Below are the code and all the weights of a small trained network. Each question names an input and a target symbol and asks about switching units off, where a switched-off unit gives its printed mean instead of its output.

import numpy as np


def w(rows, s, z=0):
    codes = np.array(rows[::2]) - 128.0
    scale = np.full(codes.shape[1], s)
    scale[-1] = z or s
    return codes * scale


def norm(h):
    return h / np.sqrt((h * h).mean(-1, keepdims=True) + 1e-5)


def f(y):
    return y / 2 * (1 + np.tanh(0.7978845608 * (y + 0.044715 * y**3)))


def softmax(a):
    e = np.exp(a - a.max(-1, keepdims=True))
    return e / e.sum(-1, keepdims=True)


def log_softmax(a):
    a = a - a.max(-1, keepdims=True)
    return a - np.log(np.exp(a).sum(-1, keepdims=True))


def net(x, mask):
    ids = ['ΓΞΠΣΦαβελμτ'.index(c) for c in x.split()]
    T = len(ids)
    res = E[ids] + P[:T]
    u = 0
    for l in range(3):
        r = norm(res)
        for j in range(2):
            rows = slice(4 * j, 4 * j + 4)
            q, k, v = (r @ M[l][rows].T for M in (Q, K, V))
            z = softmax(np.where(np.tri(T) > 0, q @ k.T / 4**0.5, -1e9)) @ v
            o = O[l][rows]
            res = res + np.where(mask[u + j], z, o[:, -1]) @ o[:, :-1]
        u += 2
        y = f(norm(res) @ A[l][:, :-1].T + A[l][:, -1])
        res = res + np.where(mask[u : u + 4], y, B[l][:, -1]) @ B[l][:, :-1]
        u += 4
    return log_softmax(norm(res)[-1] @ U[:, :-1].T + U[:, -1])


Q, K, V, O, A, B = {}, {}, {}, {}, {}, {}
E = w([
[120,113,107,149],'Γ',
[123,98,112,147],'Ξ',
[113,119,106,141],'Π',
[111,117,104,140],'Σ',
[177,139,252,143],'Φ',
[182,170,145,168],'α',
[129,96,152,207],'β',
[113,84,122,134],'ε',
[178,57,165,82],'λ',
[81,101,125,114],'μ',
[94,199,135,171],'τ',
],0.027)
P = w([
[146,63,6,254],'0',
[137,41,13,232],'1',
[123,40,24,203],'2',
[115,32,80,168],'3',
[106,31,116,132],'4',
[94,55,149,81],'5',
[112,65,171,61],'6',
[131,75,189,39],'7',
],0.006)
Q[0] = w([
[134,66,93,198],'L0H0',
[220,127,58,129],'L0H0',
[96,192,58,40],'L0H0',
[120,128,143,73],'L0H0',
[167,185,115,183],'L0H1',
[164,89,82,60],'L0H1',
[247,197,178,88],'L0H1',
[214,139,110,168],'L0H1',
],0.011)
K[0] = w([
[50,171,180,162],'L0H0',
[119,163,102,176],'L0H0',
[191,95,78,205],'L0H0',
[204,142,138,125],'L0H0',
[152,176,38,181],'L0H1',
[132,73,77,51],'L0H1',
[252,211,120,124],'L0H1',
[187,121,91,207],'L0H1',
],0.011)
V[0] = w([
[33,130,110,89],'L0H0',
[171,164,180,62],'L0H0',
[218,146,184,47],'L0H0',
[90,143,149,117],'L0H0',
[60,75,184,226],'L0H1',
[72,101,57,97],'L0H1',
[239,126,215,2],'L0H1',
[152,157,50,160],'L0H1',
],0.0068)
O[0] = w([
[107,110,51,138,150],'L0H0',
[113,79,94,134,32],'L0H0',
[102,151,118,102,15],'L0H0',
[106,83,152,131,120],'L0H0',
[157,135,4,54,222],'L0H1',
[93,2,138,119,187],'L0H1',
[115,86,219,205,1],'L0H1',
[191,155,147,117,130],'L0H1',
],0.0067,0.0076)
A[0] = w([
[86,157,87,103,144],'L0N0',
[43,202,152,171,80],'L0N1',
[79,91,129,135,88],'L0N2',
[159,248,116,139,4],'L0N3',
],0.012,0.0027)
B[0] = w([
[182,2,124,168,252],'L0N0',
[39,235,76,59,138],'L0N1',
[129,165,61,162,189],'L0N2',
[35,143,119,135,202],'L0N3',
],0.0087,0.0032)
Q[1] = w([
[156,98,48,251],'L1H0',
[146,168,95,132],'L1H0',
[58,62,115,71],'L1H0',
[133,105,114,46],'L1H0',
[52,99,46,159],'L1H1',
[128,154,164,140],'L1H1',
[150,41,83,109],'L1H1',
[58,169,165,146],'L1H1',
],0.013)
K[1] = w([
[137,73,66,248],'L1H0',
[168,114,151,174],'L1H0',
[86,36,120,67],'L1H0',
[167,60,138,80],'L1H0',
[28,104,115,48],'L1H1',
[160,143,119,194],'L1H1',
[134,133,140,34],'L1H1',
[93,126,108,242],'L1H1',
],0.013)
V[1] = w([
[149,196,142,230],'L1H0',
[225,101,138,147],'L1H0',
[126,191,153,154],'L1H0',
[177,68,91,253],'L1H0',
[254,31,72,80],'L1H1',
[164,145,141,12],'L1H1',
[112,195,84,177],'L1H1',
[161,121,237,109],'L1H1',
],0.0061)
O[1] = w([
[136,139,143,178,70],'L1H0',
[56,79,129,78,158],'L1H0',
[89,173,167,182,58],'L1H0',
[89,58,162,97,219],'L1H0',
[138,115,254,96,254],'L1H1',
[77,57,204,231,114],'L1H1',
[158,169,47,152,111],'L1H1',
[207,46,206,148,45],'L1H1',
],0.0066,0.0067)
A[1] = w([
[143,154,136,107,81],'L1N0',
[10,50,97,38,4],'L1N1',
[116,138,199,154,134],'L1N2',
[157,128,141,2,163],'L1N3',
],0.0063,0.0045)
B[1] = w([
[183,166,165,169,102],'L1N0',
[156,209,125,199,253],'L1N1',
[123,252,2,140,116],'L1N2',
[170,194,240,140,226],'L1N3',
],0.0075,0.0044)
Q[2] = w([
[102,176,124,223],'L2H0',
[152,5,113,132],'L2H0',
[27,33,104,126],'L2H0',
[163,62,84,161],'L2H0',
[8,133,165,131],'L2H1',
[137,248,129,158],'L2H1',
[104,122,18,132],'L2H1',
[9,136,79,196],'L2H1',
],0.012)
K[2] = w([
[145,129,49,137],'L2H0',
[9,112,150,122],'L2H0',
[29,137,145,88],'L2H0',
[46,88,104,126],'L2H0',
[116,169,203,77],'L2H1',
[206,151,144,197],'L2H1',
[49,149,60,141],'L2H1',
[45,212,152,106],'L2H1',
],0.013)
V[2] = w([
[136,139,137,28],'L2H0',
[101,208,184,130],'L2H0',
[163,255,142,44],'L2H0',
[226,120,121,210],'L2H0',
[11,183,148,95],'L2H1',
[225,191,124,90],'L2H1',
[159,73,112,158],'L2H1',
[65,62,46,180],'L2H1',
],0.0093)
O[2] = w([
[217,149,2,71,172],'L2H0',
[104,76,75,79,1],'L2H0',
[157,79,113,91,23],'L2H0',
[157,132,254,70,70],'L2H0',
[172,81,88,93,98],'L2H1',
[203,141,123,124,79],'L2H1',
[33,170,180,129,171],'L2H1',
[11,79,192,116,243],'L2H1',
],0.007,0.0073)
A[2] = w([
[60,74,140,95,61],'L2N0',
[226,3,153,172,241],'L2N1',
[73,88,109,162,2],'L2N2',
[100,74,111,22,50],'L2N3',
],0.012,0.007)
B[2] = w([
[190,147,182,190,253],'L2N0',
[74,112,78,32,216],'L2N1',
[109,133,163,245,164],'L2N2',
[229,125,114,140,210],'L2N3',
],0.011,0.0058)
U = w([
[77,72,96,233,28],'Γ',
[178,123,129,96,122],'Ξ',
[66,157,210,111,133],'Π',
[148,6,20,76,10],'Σ',
[161,214,218,44,172],'Φ',
[189,226,147,189,187],'α',
[180,140,102,99,134],'β',
[221,138,101,114,143],'ε',
[84,54,192,18,133],'λ',
[167,112,137,98,98],'μ',
[75,204,65,78,252],'τ',
],0.013,0.0038)

Each question gives the input, a string of symbols that net reads in full, and the target symbol t.
The units are the heads (4 rows each of Q, K, V and O) and the neurons (one row each of A and B). Each row of codes is followed by its name. A weight is (code - 128) times the scale printed after its matrix; where a second scale follows, it is the last column's (O, A, B and U).
mask holds one flag per unit, layer by layer, with each layer's heads first. A switched-off unit (its flag False) gives its mean, the last column of its rows in O or B, instead of its output. The means were averaged over made-up inputs and are rounded, as every weight is.
A unit's drop is (log p(t) with every unit on - log p(t) with that unit switched off) / (log p(t) with every unit on - log p(t) with every unit switched off).
The circuit of an input: a set's keep is (log p(t) with only the set's units on - log p(t) with every unit switched off) / (log p(t) with every unit on - log p(t) with every unit switched off). Starting from the 12 units with the biggest drops (on a tie, the unit counted first), units are removed one at a time, each time the one whose removal leaves the highest keep (on an exact tie, the one counted first), for as long as the keep stays at least 0.8.
units of the circuit, in order: the units of the circuit, biggest drop first
k most important neurons: the k neurons with the biggest drops, biggest first
top k neurons in layer l: the k neurons of layer l with the biggest drops, biggest first
heads that matter: for each layer, one digit per head in row order, 1 if its drop is at least 0.15 and else 0, layers parted by /
input β α α Ξ λ β, target λ: units of the circuit, in order : L1H1; L2N1
input Σ Π Ξ β β Ξ, target Π: units of the circuit, in order : L2H0
input μ α μ β Ξ Γ, target Π: 2 most important neurons : L0N0; L1N1
input Σ Φ Σ τ Σ τ β Γ, target Σ: heads that matter : 10 / 00 / 10
input Σ β Π, target Π: heads that matter : 00 / 00 / 10
input μ Σ λ Ξ, target λ: units of the circuit, in order : L1H1; L2N1
input τ Ξ μ Φ β Π, target Π: heads that matter : 00 / 11 / 11
input Ξ λ Π Π, target λ: top 3 neurons in layer 0 : L0N0; L0N3; L0N1
input Ξ τ β Ξ Ξ μ τ Ξ, target Σ: heads that matter : 11 / 00 / 01
input λ Γ Π, target λ: 3 most important neurons : L0N0; L0N3; L2N1
input τ β Ξ τ α Σ, target Σ: heads that matter : 00 / 00 / 10
input μ τ Φ Π, target Σ: top 2 neurons in layer 0 : L0N3; L0N1
input Σ μ μ β α Ξ, target Π: 2 most important neurons : L0N0; L1N1
input μ μ β λ Ξ, target λ: units of the circuit, in order : L1H1
input Σ μ μ ε, target Γ: heads that matter : 01 / 00 / 11
input Ξ Σ μ Γ Ξ λ μ ε, target Γ: heads that matter : 01 / 00 / 10
input λ τ μ Ξ λ Γ, target λ: heads that matter : 00 / 11 / 01
input α Σ ε Π, target α: heads that matter : 01 / 00 / 01
input λ Ξ λ Γ, target λ: heads that matter : 00 / 01 / 00
input Π μ λ τ β μ, target Σ: 3 most important neurons : L0N2; L0N1; L2N3
input Ξ τ Γ, target Σ: heads that matter : 00 / 00 / 00
input Ξ μ ε Γ α λ β, target λ: units of the circuit, in order : L2N1
input μ μ β Σ Π Ξ, target α: heads that matter : 01 / 00 / 00
